134  114  128  132  150  132  118  129  125  136  128  123  126
131  112  128  122  128  130  140  129  121  115  128  144  144
122  134  134  126  147  135  113  134  127  141  131  125  142
121  128  121  127  127  118  133  128  132  115  114  135  135
120  117  136  128  128  120  119  138  126  128  128  121  128
133  140  112  126  128  128  139  127  122  128  122  120  124
124  140  127  121  134  119  118  140  130  145  133  126  144
128  110  138  128  133  119  115  140  125  138  126  118  128
119  123  115  121  128  119  143  125  135  113  112  139  141
-> 119

139  142  131  134  126  140  122  137  148  122  139  125  135  129
133  138  145  123  124  111  109  128  148  116  123  146  133  139
120  138  113  118  108  116  153  112  143  131  134  128  113  157
133  137  145  124  125  113  110  129  147  117  124  145  134  138
136  137  136  134  129  131  119  138  142  125  132  130  138  132
133  137  140  128  126  120  112  130  142  119  121  135  132  132
-> 133

134  121  137  146  142  102  128  120
123  127  113  122  134  129  116  144
121  132  147  129  142  110  125  129
128  110  133  129  133  122  137  133
124  138  131  112  124  137  131  133
122  121  124  122  120  149  115  126
110  118  122  122  139  123  122  136
134  126  111  110  128  149  116  132
121  117  123  128  129  129  127  142
140  136  130  147  127  109  120  118
137  132  124  148  122  131  117  122
-> 137

120  133  119  120  133  119  117  128  118
119  134  123  122  133  137  134  151  138
121  118  122  121  118  116  118  127  118
129  117  133  132  117  132  131  136  126
112  127  115  114  126  116  118  126  125
120  120  127  125  120  130  136  130  138
128  136  124  125  136  121  118  126  118
-> 128

125  132  141  119  133  125  123  140  139  138
143  128  130  150  128  138  133  125  126  120
129  127  136  126  141  110  121  134  134  135
134  129  123  139  117  147  136  123  122  118
133  130  124  138  116  149  136  123  121  118
122  131  140  116  129  129  128  141  144  139
127  126  140  119  129  128  129  140  149  139
115  132  136  109  133  119  122  138  136  141
111  129  128  106  132  114  121  132  130  139
-> 111

131  121  134  127  128  127  116  135  133  123  135  130  131  131  121  137
129  130  121  132  122  122  128  122  136  138  132  139  125  116  117  122
134  127  129  128  122  126  118  138  120  126  136  129  113  130  135  123
127  125  131  122  128  123  112  128  136  134  131  117  123  126  136  127
118  141  135  144  128  143  117  132  117  138  105  142  104  127  121  139
-> 118

145  113  146  145  122  106
131  146  130  131  138  140
136  131  136  136  121  137
140  123  141  140  126  119
123  134  123  125  134  133
123  133  124  121  121  139
129  129  128  129  133  126
127  121  126  129  120  128
-> 127

127  132  128  125  131  134  115  133  119  132  123  125  133  131
134  121  134  133  104  135  131  109  131  121  131  122  111  107
140  133  140  138  127  129  131  134  133  133  135  109  136  131
147  123  147  152  128  122  143  124  152  123  157  118  126  125
132  130  131  133  128  130  139  129  141  130  137  112  130  129
118  147  118  119  128  155  128  138  128  147  124  122  128  135
-> 118
---
Q: [151 145 129 141 142]
A: 142

Q:
[[128 126 143 135 129]
 [122 117 117 123 117]
 [123 128 149 138 135]]
A: 129

Q:
[[147 144 120  99 133]
 [112 120 133 144 151]]
A: 133

Q: [142 147 122 157 133]
A: 133

Q:
[[132 132 132 119 130]
 [123 134 153 122 128]]
A: 130

Q:
[[118 109 118 129 121]
 [124 128 104 148 141]
 [134 127 142 116 116]]
A: 121

Q:
[[145 156 106 149 112]
 [126 142 127 128 125]]
A: 112

Q:
[[142 127 134 118 125]
 [132 152 114 126 118]
 [125 127 123 145 127]]
A: 125

Q: [150 116 121 138 153]
A: 153
---
[[101 116 119 152 113 157 109]
 [124 138 121 104 142 113 136]] --> 157

[[129 125 141 127 116 125]
 [142 103 128 132 123 126]] --> 116

[[129 117 120 138 105 120]
 [127 127 124 142 113 115]] --> 105

[[136 132 136 115 150 132 148]
 [124 141 127 144 121 146 132]] --> 132

[[102 156 132 148 106]
 [101 109 105 136 102]] --> 148

[[151 100 120 131 156]
 [140 116 113 117 144]] --> 131
---
[156 118 101 143 119 115] ⇒ 101

[[137 151 132 142 125]
 [122 114 146 130 134]
 [138 138 128 130 130]] ⇒ 132

[154 135 140 151] ⇒ 140

[[147 108 143 129 151 144 113]
 [131 144 109 137 120 144 106]] ⇒ 143

[127 108 155 121] ⇒ 155

[[133 149 114 134 124 135]
 [138 124 133 134 138 141]] ⇒ 114

[[138 152 115 140 123]
 [117 130 116 136 131]
 [120 104 144 108 130]] ⇒ 115

[[134 125 139 136 118]
 [121 105 133 101 125]
 [121 120 136 146 115]] ⇒ 139

[128 140 150 127] ⇒ 150

[[158 112 133 122 137 115 135]
 [121 111 123 150 137 132 123]
 [111 118 124 126 116 158 136]] ⇒ 133
---
[140 153 144 150 142] Out: 140, 142

[[126 131 153 142 145]
 [126 131 153 142 145]] Out: 126, 145

[[114 118 123 127 118]
 [122 121 131 133 132]
 [118 127 151 148 117]] Out: 114, 117

[133 153 131 126] Out: 133, 126

[157 110 115 105 140 116 138] Out: 157, 138

[129 132 156 120 138] Out: 129, 138

[[117 123 145 135 142]
 [154 135 147 112 127]] Out: 117, 127

[126 152 112 116 114 118] Out: 126, 118

[[139 134  99 116 117 140 121]
 [125 139 148 128 107 128 153]] Out: 139, 153
---
127  118  122  137  123  131
117  111  100  135  136  136
143  145  144  123  136  127
Answer: 136

122  140  133   98 Answer: 133

134   98  112  114 Answer: 112

125  138  121  130  120  110   98 Answer: 110

111  155  146  140 Answer: 146

130  109  156  110  122 Answer: 110

136  131  103  134  129  117  122 Answer: 117

106  140  119  126 Answer: 119

154  128  112  134  107  110  129 Answer: 110

128  118  137  131  122  126
138  133  137  127  133  156
Answer: 133
---
[[133 152 135 121 128]
 [113 127 120 126 131]] out 120

[[142 151 131 123]
 [124 127 141 109]
 [131 133 128 129]] out 123

[126 129 145 137 157] out 129

[147 130 104  99] out 104

[[136 133 113 128 124 126 117]
 [104 138 128 123 131 125  98]
 [135 143 140 123 112 129 110]] out 104

[151 135 126 130 113] out 126

[[125 132 106 127 129]
 [127 130 122 129 127]] out 122
---
array([[114, 130, 114, 140, 126, 158],
       [117, 127, 145, 108,  99, 127],
       [119, 127, 144, 110, 102, 126]]) => 127

array([106, 124, 106, 141, 134]) => 124

array([[104, 149, 108, 107],
       [144, 143, 153, 151],
       [147, 120, 135, 106]]) => 120

array([135, 113, 121, 112, 153, 154]) => 113

array([128, 126, 116, 102, 122, 145]) => 126

array([[125, 155, 138, 138, 131],
       [117, 137, 129, 135, 157],
       [115, 144, 149, 115, 122]]) => 144

array([122, 144, 113, 140, 146, 151, 111]) => 144

array([[140, 128, 119, 121],
       [114, 106, 152, 134],
       [119, 140, 129, 132]]) => 140

array([[121, 129, 110, 121, 114],
       [120, 135, 155, 131, 116]]) => 135
---
[[117 123 113 129 122]
 [122 113 102 151 107]] ans = 113

[143 143 116 111 105 146 130] ans = 116

[[126 122 130 144 122 138]
 [132 150 119 141 153 142]] ans = 130

[129 115 108 103 133 101] ans = 108

[105 143 119 146 103 137] ans = 119

[132 134 132 149 126 142] ans = 132
---
[147 102 115 129 148 155] ==> 129

[[129 128 128 128 128]
 [129 139 124 127 150]] ==> 124

[113 115 124 124 153 150] ==> 124

[150 129 128 115 130] ==> 128

[[118 101 130 116 127]
 [118 122 123 130 114]
 [119 103 129 116 131]] ==> 129

[[125 119 131 133]
 [135 128 136 124]
 [118 107 131 142]] ==> 107

[154 127 127 119 124 109] ==> 119
---
Input:
[[134 129 126 131 149 132 129]
 [122 127 125 125 122 128 121]
 [113 120 126 115 123 126 120]]
Output: 121

Input:
[[122 130 121 132 137 131 134]
 [120 127 117 104 126 120 126]]
Output: 126

Input:
[[150 117 113 128 128 108 132]
 [146 109 137 144 131 148 117]]
Output: 117

Input:
[[113 127 128 129 130 149 128]
 [127 129 128 127 125 111 124]]
Output: 124

Input:
[[132 129 137 125 129 137 115]
 [123 122 131 126 123 143 131]
 [130 125 157 121 118 130 123]]
Output: 131

Input:
[[131 133 128 141 116 121]
 [149 138 126 117 125 136]]
Output: 136

Input:
[[147 131 130 132 136 108 138]
 [143 128 127 136 147 130 156]]
Output: 156
---
((142, 128, 157, 141, 141, 110, 132), (132, 118, 121, 133, 128, 111, 115), (131, 154, 137, 119, 105, 108, 133)) result: 133
(140, 142, 104, 107, 113) result: 104
(147, 105, 145, 112, 114) result: 145
(119, 123, 157, 114, 141) result: 157
(140, 98, 124, 124, 125, 119, 133) result: 124
(112, 135, 156, 137, 132, 113, 127) result: 137
(120, 141, 105, 102, 113, 122, 105) result: 102
(143, 115, 145, 101, 125) result: 145
